Below are the code and all the weights of a small trained network. Each question names an input and a target symbol and asks about switching units off, where a switched-off unit gives its printed mean instead of its output.

import numpy as np


def w(rows, s, z=0):
    codes = np.array(rows[::2]) - 128.0
    scale = np.full(codes.shape[1], s)
    scale[-1] = z or s
    return codes * scale


def f(y):
    return np.maximum(y, 0)


def softmax(a):
    e = np.exp(a - a.max(-1, keepdims=True))
    return e / e.sum(-1, keepdims=True)


def log_softmax(a):
    a = a - a.max(-1, keepdims=True)
    return a - np.log(np.exp(a).sum(-1, keepdims=True))


def net(x, mask):
    ids = ['Σαβγζθμω'.index(c) for c in x.split()]
    T = len(ids)
    res = E[ids] + P[:T]
    q, k, v = (res @ M[0].T for M in (Q, K, V))
    z = softmax(np.where(np.tri(T) > 0, q @ k.T / 3**0.5, -1e9)) @ v
    res = res + np.where(mask[0], z, O[0][:, -1]) @ O[0][:, :-1]
    y = f(res @ A[0][:, :-1].T + A[0][:, -1])
    res = res + np.where(mask[1:9], y, B[0][:, -1]) @ B[0][:, :-1]
    return log_softmax(res[-1] @ U[:, :-1].T + U[:, -1])


Q, K, V, O, A, B = {}, {}, {}, {}, {}, {}
E = w([
[217,152,148,181,185,7,143,91],'Σ',
[122,51,29,52,180,104,82,107],'α',
[103,157,121,78,195,210,161,168],'β',
[116,101,180,109,129,199,159,40],'γ',
[219,159,79,140,149,183,166,142],'ζ',
[98,117,212,189,183,100,181,189],'θ',
[92,135,189,97,174,64,93,202],'μ',
[179,190,187,114,145,130,153,76],'ω',
],0.016)
P = w([
[61,146,82,149,253,164,163,95],'0',
[195,64,128,80,120,130,126,146],'1',
[142,112,167,46,118,104,237,84],'2',
[105,159,118,190,117,150,88,124],'3',
[194,90,167,77,109,147,98,178],'4',
[134,115,162,46,124,87,248,81],'5',
[113,151,113,193,157,189,154,136],'6',
],0.014)
Q[0] = w([
[90,117,112,51,143,166,144,68],'h0',
[199,108,119,150,71,188,1,154],'h0',
[99,100,72,85,74,28,143,132],'h0',
],0.0099)
K[0] = w([
[95,109,95,85,187,176,113,80],'h0',
[141,130,109,71,9,93,65,180],'h0',
[120,73,115,92,206,87,123,98],'h0',
],0.011)
V[0] = w([
[119,81,152,35,92,180,56,70],'h0',
[98,1,84,111,141,187,139,246],'h0',
[189,97,170,128,187,14,134,167],'h0',
],0.0076)
O[0] = w([
[120,30,119,107,174,144,227,232,3],'h0',
[140,143,105,127,35,10,128,189,119],'h0',
[161,77,124,64,184,69,96,90,217],'h0',
],0.014,0.0051)
A[0] = w([
[220,112,150,191,147,102,82,167,37],'n0',
[122,110,162,116,58,125,245,177,102],'n1',
[125,188,15,217,119,215,54,167,14],'n2',
[191,169,175,36,90,133,80,121,35],'n3',
[217,129,150,21,164,154,170,118,253],'n4',
[4,172,145,214,69,146,99,136,51],'n5',
[160,87,161,102,2,94,139,183,141],'n6',
[25,228,149,177,197,145,66,190,66],'n7',
],0.0089,0.0051)
B[0] = w([
[178,190,152,138,143,175,112,86,157],'n0',
[130,92,125,146,240,88,66,143,173],'n1',
[155,113,102,115,249,71,239,163,164],'n2',
[85,54,90,186,155,127,127,138,190],'n3',
[141,113,152,149,57,132,151,155,253],'n4',
[60,124,150,132,73,130,167,70,159],'n5',
[110,191,114,103,144,182,150,64,180],'n6',
[175,96,180,157,72,143,84,154,176],'n7',
],0.013,0.017)
U = w([
[109,194,89,115,171,145,104,79,93],'Σ',
[98,108,11,200,136,99,79,165,253],'α',
[143,90,160,123,82,74,171,191,90],'β',
[87,75,96,145,156,150,133,105,34],'γ',
[165,150,144,62,189,97,138,139,98],'ζ',
[114,164,123,120,74,101,130,129,210],'θ',
[162,84,132,157,157,86,63,206,121],'μ',
[165,170,141,72,112,187,141,132,213],'ω',
],0.011,0.0053)

Each question gives the input, a string of symbols that net reads in full, and the target symbol t.
The units are the heads (3 rows each of Q, K, V and O) and the neurons (one row each of A and B). Each row of codes is followed by its name. A weight is (code - 128) times the scale printed after its matrix; where a second scale follows, it is the last column's (O, A, B and U).
mask holds one flag per unit, heads first, then neurons. A switched-off unit (its flag False) gives its mean, the last column of its rows in O or B, instead of its output. The means were averaged over made-up inputs and are rounded, as every weight is.
A unit's drop is (log p(t) with every unit on - log p(t) with that unit switched off) / (log p(t) with every unit on - log p(t) with every unit switched off).
The circuit of an input: a set's keep is (log p(t) with only the set's units on - log p(t) with every unit switched off) / (log p(t) with every unit on - log p(t) with every unit switched off). Starting from all 9 units, units are removed one at a time, each time the one whose removal leaves the highest keep (on an exact tie, the one counted first), for as long as the keep stays at least 0.8.
circuit, biggest first: the units of the circuit, biggest drop first
unit that matters most: the unit with the biggest drop
top k neurons: the k neurons with the biggest drops, biggest first
input θ μ ω γ μ Σ, target α: top 2 neurons -> (n3; n6)
input β α β, target Σ: top 2 neurons -> (n6; n1)
input α μ β θ, target θ: circuit, biggest first -> (n5; h0)
input Σ β Σ, target γ: circuit, biggest first -> (h0; n3)
input Σ ω α ω, target ω: top 3 neurons -> (n3; n1; n7)
input μ ζ ζ, target β: circuit, biggest first -> (n4; n6)
input θ θ μ ω γ, target β: circuit, biggest first -> (n4; h0)
input γ Σ θ, target μ: circuit, biggest first -> (n1; h0)
input ζ θ α, target θ: circuit, biggest first -> (h0; n1)
input θ ω β ω μ, target β: circuit, biggest first -> (n1)
input ζ Σ ζ Σ Σ ω θ, target θ: circuit, biggest first -> (h0; n5)
input θ Σ θ, target α: circuit, biggest first -> (h0; n3)
input ζ γ β μ ω, target β: circuit, biggest first -> (h0; n4)
input γ μ Σ, target μ: circuit, biggest first -> (n1; h0)
input γ θ ω, target μ: unit that matters most -> n1
input ζ Σ β γ ω β ζ, target ζ: top 2 neurons -> (n2; n3)
input α β Σ ζ ζ β, target ζ: top 2 neurons -> (n1; n6)
input θ ζ α α α Σ β, target β: top 3 neurons -> (n2; n7; n5)
input γ θ β Σ ω Σ, target μ: top 2 neurons -> (n1; n6)
input ω θ ω μ ω, target β: top 3 neurons -> (n4; n1; n6)
input ω ζ Σ, target ω: top neuron -> (n3)
